Known rows, with every step that occurs
w, j: [ 0.09  0.10 -0.37 -0.17  0.07 -0.11 -0.11 -0.03  0.00  0.27 -0.30 -0.24
  0.08 -0.20 -0.34 -0.03  0.03 -0.10 -0.10 -0.09  0.06  0.10]
k, j, u: [-0.05 -0.06 -0.67 -0.02  0.31 -0.12  0.05 -0.21 -0.02  0.10 -0.08 -0.10
  0.33 -0.21  0.14 -0.24  0.15  0.02 -0.11  0.07  0.00  0.12]
j, y, u, k: [ 0.04  0.11  0.10  0.11 -0.29  0.32  0.12 -0.01  0.00 -0.11  0.24  0.18
  0.06  0.45 -0.02 -0.16  0.10 -0.06  0.19  0.10 -0.02 -0.13]
w, j, y: [-0.07  0.19 -0.53 -0.12  0.04  0.10  0.09 -0.05 -0.06  0.38 -0.23 -0.21
 -0.04  0.07 -0.29 -0.11  0.02 -0.23  0.04 -0.14  0.00  0.00]
w, j, u, k, y: [-0.02  0.24  0.13 -0.08  0.13  0.02 -0.01 -0.05  0.03  0.09  0.16 -0.17
  0.50  0.14 -0.06  0.07 -0.09 -0.14 -0.06  0.10  0.12  0.02]
y, u, k, d: [ 0.24 -0.17  0.22  0.25 -0.19  0.26 -0.11  0.02 -0.07 -0.40 -0.06  0.31
  0.11  0.35 -0.19  0.09  0.29  0.04  0.00 -0.02  0.19 -0.01]
y, u, k: [ 0.17  0.03  0.16  0.08 -0.21  0.15 -0.07  0.00  0.09 -0.11  0.20  0.15
  0.13  0.17 -0.07 -0.10  0.11  0.03  0.03  0.14  0.02 -0.04]
j, y, w: [ 0.00  0.01  0.18 -0.11 -0.28 -0.08  0.11  0.02 -0.12  0.27 -0.07  0.02
 -0.40 -0.06 -0.23 -0.15  0.06 -0.05  0.08  0.12 -0.21 -0.09]
w, j, u, k: [ 0.16  0.20 -0.41 -0.15  0.22  0.14 -0.12 -0.12  0.16 -0.04  0.00 -0.13
  0.36  0.29 -0.20 -0.08  0.03 -0.12  0.02  0.19 -0.07  0.05]
u, k: [ 0.34 -0.01  0.11  0.01 -0.17 -0.22 -0.09  0.02  0.22 -0.09 -0.03  0.08
 -0.15  0.31 -0.17 -0.20 -0.10  0.02  0.10  0.01 -0.03 -0.06]
y, u, k, j: [-0.05 -0.02 -0.36  0.14 -0.09  0.29 -0.05 -0.13  0.01  0.03  0.09  0.06
  0.28  0.09  0.08  0.06  0.18  0.04 -0.08  0.00 -0.02  0.03]
k, y, w, d: [ 0.00 -0.17  0.64 -0.12 -0.19 -0.11  0.01  0.12 -0.13  0.31 -0.10  0.04
 -0.50 -0.47 -0.18  0.27  0.08  0.11 -0.16  0.05 -0.06 -0.02]
j, u: [ 0.21 -0.07 -0.08 -0.06  0.14 -0.23  0.03 -0.07  0.04 -0.07  0.04 -0.01
  0.26 -0.11 -0.05 -0.38  0.11 -0.03  0.01  0.24  0.09  0.06]
d, k, j, u: [-0.10 -0.05 -0.65 -0.03  0.45 -0.31  0.07 -0.07  0.08 -0.09  0.06 -0.17
  0.33 -0.06  0.37 -0.11 -0.13  0.09 -0.07 -0.10  0.02  0.15]
d, k: [ 0.17 -0.06  0.01 -0.04  0.06 -0.45 -0.01  0.14  0.16 -0.11  0.02 -0.08
 -0.08  0.07  0.07 -0.14 -0.25  0.07  0.02 -0.20  0.09  0.07]
w, d, k, j: [-0.01 -0.25 -0.78 -0.05  0.29 -0.15 -0.02  0.02  0.09  0.05 -0.27 -0.08
 -0.29 -0.05  0.18  0.21 -0.08  0.15 -0.08 -0.37 -0.12  0.13]
d, u: [ 0.03 -0.12 -0.10  0.00  0.15 -0.03 -0.01 -0.04  0.04 -0.21 -0.29  0.07
 -0.35 -0.22 -0.08 -0.40 -0.01 -0.09  0.12  0.03  0.07  0.03]
d, k, y: [-0.04  0.01  0.50  0.02  0.02 -0.58  0.08  0.24  0.05  0.02  0.15 -0.12
  0.07 -0.14  0.23  0.02 -0.38  0.07 -0.05 -0.30  0.28  0.04]
w, j, y, u, k, d: [-0.01  0.10 -0.29  0.17 -0.08  0.66  0.03 -0.03 -0.22 -0.11 -0.15  0.10
  0.22  0.50 -0.33  0.25  0.29 -0.17  0.08 -0.18  0.07 -0.06]
w, y, u: [-0.06  0.09  0.11  0.17 -0.06  0.15  0.09 -0.05 -0.19  0.02  0.05 -0.12
  0.38 -0.41  0.31 -0.01  0.07  0.04 -0.02  0.06  0.03 -0.06]

Rows
[ 0.02  0.08  0.84 -0.06 -0.18 -0.15 -0.02  0.04 -0.01 -0.06  0.34  0.05
  0.08  0.02  0.05  0.03 -0.04  0.01  0.00  0.34 -0.07 -0.07] -> j, u, k, y, w
[ 0.11 -0.05  0.29  0.41 -0.06  0.39 -0.03 -0.03 -0.20 -0.40 -0.03  0.17
  0.27  0.13  0.25  0.26  0.10  0.03  0.04 -0.09  0.10 -0.14] -> w, y, u, k, d
[-0.05  0.09 -0.04  0.08 -0.19  0.29  0.18  0.01 -0.17  0.09  0.16  0.06
  0.13  0.02 -0.05 -0.23  0.18 -0.09  0.09  0.06  0.05 -0.05] -> j, y, u
[-0.19  0.16  0.44 -0.20 -0.14 -0.12 -0.11  0.08 -0.19  0.51 -0.08 -0.27
 -0.04 -0.47 -0.28  0.30 -0.05 -0.07 -0.23 -0.03  0.00  0.06] -> k, y, w, j
[ 0.08 -0.08  0.62 -0.13 -0.07  0.15 -0.01  0.04  0.02 -0.05  0.22  0.15
 -0.24  0.03 -0.07  0.22  0.08  0.09 -0.03  0.31 -0.21 -0.06] -> j, u, k, y, w, d
[-0.18  0.06  0.57  0.10 -0.06 -0.25  0.09  0.23 -0.09 -0.03  0.34 -0.09
  0.42 -0.18  0.27  0.11 -0.17  0.08 -0.11 -0.17  0.33  0.07] -> d, k, y, u
[-0.13  0.02  0.79 -0.09 -0.16 -0.52  0.01  0.26 -0.04  0.12  0.21 -0.13
 -0.16 -0.27  0.16  0.19 -0.32  0.11 -0.09 -0.12  0.06  0.02] -> d, k, y, w
[ 0.13 -0.06 -0.07  0.04  0.08  0.04 -0.08 -0.03  0.21 -0.41 -0.18  0.20
 -0.41  0.25 -0.11 -0.33 -0.12 -0.09  0.22  0.08 -0.02 -0.06] -> d, u, k
[ 0.04  0.13  0.17  0.22 -0.13  0.26  0.00 -0.07 -0.04 -0.11  0.18  0.02
  0.30  0.04  0.34  0.04 -0.03  0.05  0.08  0.09 -0.07 -0.15] -> w, y, u, k
[-0.17 -0.25 -0.56 -0.08  0.14  0.41 -0.14 -0.15  0.06 -0.11 -0.41  0.20
 -0.86 -0.06 -0.08  0.20  0.12  0.06  0.07  0.10 -0.43 -0.03] -> y, w, d, u, k, j
[ 0.14  0.10  0.50  0.04 -0.03 -0.20  0.05  0.01  0.08 -0.13  0.30  0.05
  0.33  0.20  0.11 -0.14 -0.09 -0.02  0.02  0.17  0.17 -0.04] -> j, u, k, y
[-0.42  0.04 -0.62  0.11  0.14  0.15  0.21  0.00 -0.14  0.13  0.18 -0.11
  0.27  0.12  0.32  0.03  0.00  0.02  0.02 -0.28  0.01  0.03] -> d, k, j, y, u
[-0.09 -0.09 -0.60  0.09  0.25  0.13 -0.05 -0.16  0.13 -0.21 -0.28  0.09
 -0.33  0.11  0.03 -0.16 -0.07 -0.05  0.10 -0.06 -0.05  0.00] -> d, u, k, j
[ 0.16  0.06  0.63  0.06 -0.24 -0.32  0.00  0.10  0.11  0.03  0.12  0.07
  0.02  0.09  0.02 -0.03 -0.22  0.00 -0.01 -0.05  0.18 -0.08] -> u, k, y
[ 0.03 -0.15  0.32 -0.05  0.08 -0.42  0.06  0.25  0.06  0.02  0.01 -0.04
 -0.15 -0.10  0.14  0.21 -0.24  0.13 -0.08 -0.32  0.12  0.04] -> w, d, k, y
[ 0.21 -0.22 -0.21 -0.02  0.13  0.25 -0.08 -0.02  0.21 -0.40 -0.36  0.28
 -0.69  0.22 -0.17 -0.13  0.01 -0.01  0.21  0.07 -0.15 -0.06] -> w, d, u, k
[ 0.10 -0.05 -0.44  0.06 -0.01 -0.13 -0.07 -0.13  0.14  0.09 -0.15  0.01
 -0.09  0.15  0.04 -0.02 -0.06  0.04 -0.03 -0.11 -0.03  0.01] -> u, k, j
[-0.16 -0.22 -0.62 -0.21  0.41  0.01 -0.02 -0.06  0.00  0.03  0.00 -0.08
 -0.19 -0.19  0.20  0.26  0.10  0.19 -0.10  0.04 -0.37  0.13] -> y, w, d, k, j, u
[-0.04  0.11 -0.20 -0.31  0.16  0.09 -0.10 -0.10 -0.10  0.24 -0.07 -0.25
  0.16 -0.31 -0.30  0.02  0.20 -0.08 -0.11  0.30 -0.17  0.12] -> y, w, j, u
[ 0.05  0.06  0.87 -0.03 -0.39 -0.25 -0.07  0.12  0.02  0.17  0.18  0.05
 -0.28 -0.05 -0.05  0.13 -0.13  0.05 -0.05  0.10 -0.05 -0.10] -> u, k, y, w
[-0.28  0.18  0.40 -0.11  0.01  0.22 -0.13  0.02 -0.04  0.08 -0.13 -0.08
 -0.33 -0.16 -0.20  0.22 -0.12 -0.15  0.03  0.07 -0.08 -0.04] -> d, u, k, y, w, j
[-0.30  0.03 -0.61  0.12 -0.05  0.33  0.21 -0.13 -0.22  0.26  0.00 -0.03
  0.24 -0.10  0.16 -0.08  0.26 -0.05 -0.03 -0.07  0.02  0.00] -> k, j, y, u
